Below are the code and all the weights of a small trained network. Each question names an input and a class and asks about switching units off, where a switched-off unit gives its printed mean instead of its output.

import numpy as np


def w(rows, s, z=0):
    codes = np.array(rows[::2]) - 128.0
    scale = np.full(codes.shape[1], s)
    scale[-1] = z or s
    return codes * scale


def f(y):
    return y / 2 * (1 + np.tanh(0.7978845608 * (y + 0.044715 * y**3)))


def log_softmax(a):
    a = a - a.max(-1, keepdims=True)
    return a - np.log(np.exp(a).sum(-1, keepdims=True))


def net(x, mask):
    res = np.array(x, float).reshape(1, 3) / 4 @ E
    y = f(res @ A[0][:, :-1].T + A[0][:, -1])
    res = res + np.where(mask, y, B[0][:, -1]) @ B[0][:, :-1]
    return log_softmax(res[-1] @ U[:, :-1].T + U[:, -1])


A, B = {}, {}
E = w([
[113,35,138,203,206],'x0',
[247,139,241,111,192],'x1',
[180,94,25,64,177],'x2',
],0.011)
A[0] = w([
[72,86,126,162,203,75],'N0',
[140,44,112,219,137,58],'N1',
[94,87,75,96,7,63],'N2',
[109,214,98,90,77,117],'N3',
[154,167,141,113,46,52],'N4',
[124,187,121,100,122,254],'N5',
[203,174,177,87,130,53],'N6',
[108,74,92,66,188,54],'N7',
[60,183,176,203,141,118],'N8',
[61,164,181,119,89,66],'N9',
[22,160,117,158,114,185],'N10',
[146,87,17,81,208,159],'N11',
[116,205,117,86,73,153],'N12',
[144,162,144,45,53,29],'N13',
[220,118,48,125,133,100],'N14',
[157,224,75,84,77,63],'N15',
[108,155,182,165,84,76],'N16',
[51,157,166,197,90,80],'N17',
[97,205,149,46,145,93],'N18',
[121,110,143,147,139,219],'N19',
[123,144,66,190,93,75],'N20',
[130,87,66,66,143,72],'N21',
[58,83,102,138,128,42],'N22',
[139,89,104,59,160,34],'N23',
[82,166,159,237,154,78],'N24',
[157,171,192,121,189,44],'N25',
[74,81,141,159,188,90],'N26',
[65,56,77,182,117,121],'N27',
[35,76,88,200,227,224],'N28',
[151,125,97,95,134,40],'N29',
[178,60,198,156,216,113],'N30',
[75,167,62,156,68,95],'N31',
[111,172,214,152,120,74],'N32',
],0.011,0.0081)
B[0] = w([
[130,20,146,129,66,171],'N0',
[85,24,73,156,62,176],'N1',
[158,134,171,44,208,195],'N2',
[147,70,157,116,63,193],'N3',
[92,35,80,132,133,153],'N4',
[183,209,184,171,28,201],'N5',
[184,76,160,45,213,176],'N6',
[140,87,35,183,167,157],'N7',
[198,152,59,192,150,190],'N8',
[163,88,44,168,142,163],'N9',
[228,180,133,90,163,219],'N10',
[237,183,97,183,113,229],'N11',
[153,49,167,149,34,197],'N12',
[112,1,127,141,101,165],'N13',
[179,196,62,156,175,179],'N14',
[177,24,90,143,59,188],'N15',
[197,113,63,190,201,162],'N16',
[179,142,55,162,195,188],'N17',
[129,19,167,128,107,161],'N18',
[180,171,174,168,77,179],'N19',
[117,78,152,73,209,158],'N20',
[192,149,64,184,193,168],'N21',
[121,53,145,51,184,159],'N22',
[104,52,27,168,211,146],'N23',
[186,98,43,190,136,179],'N24',
[160,105,115,35,220,169],'N25',
[126,57,103,119,62,172],'N26',
[164,123,213,50,191,203],'N27',
[157,126,191,115,12,251],'N28',
[112,49,40,190,201,134],'N29',
[170,91,189,44,98,230],'N30',
[195,129,190,67,221,202],'N31',
[187,153,31,136,203,171],'N32',
],0.0094,0.014)
U = w([
[130,30,134,115,64,53],'0',
[144,100,170,27,218,44],'1',
[145,132,6,196,192,65],'2',
[141,161,186,128,71,221],'3',
[30,156,92,148,161,2],'4',
[9,115,90,132,146,2],'5',
],0.014,0.0088)

Each question gives the input, the list of numbers given to net, and the class t.
The units are the neurons (one row each of A and B). Each row of codes is followed by its name. A weight is (code - 128) times the scale printed after its matrix; where a second scale follows, it is the last column's (A, B and U).
mask holds one flag per neuron, in row order. A switched-off neuron (its flag False) gives its mean, the last column of its row in B, instead of its output. The means were averaged over made-up inputs and are rounded, as every weight is.
A unit's drop is (log p(t) with every unit on - log p(t) with that unit switched off) / (log p(t) with every unit on - log p(t) with every unit switched off).
unit that matters most: the unit with the biggest drop
k most important neurons: the k neurons with the biggest drops, biggest first
drop of u: that unit's drop, to one decimal
input [3,-3,3], class 3: unit that matters most => N28
input [4,-8,8], class 1: 3 most important neurons => [N27; N2; N22]
input [-6,-7,-3], class 1: 4 most important neurons => [N31; N2; N10; N28]
input [7,3,-8], class 2: 4 most important neurons => [N32; N8; N24; N17]
input [-7,1,-7], class 0: 2 most important neurons => [N12; N3]
input [7,0,-8], class 2: 2 most important neurons => [N8; N17]
input [-3,-3,4], class 2: 2 most important neurons => [N28; N30]
input [3,-7,7], class 1: 2 most important neurons => [N27; N2]
input [-4,-5,3], class 1: 3 most important neurons => [N2; N31; N28]
input [4,-5,3], class 1: 2 most important neurons => [N27; N12]
input [-6,-7,2], class 1: 2 most important neurons => [N2; N31]
input [7,7,-2], class 0: drop of N27 => 0.2
input [3,-2,-4], class 2: drop of N3 => 0.1
input [-3,0,0], class 3: drop of N0 => 0.1
input [4,-1,5], class 2: unit that matters most => N11
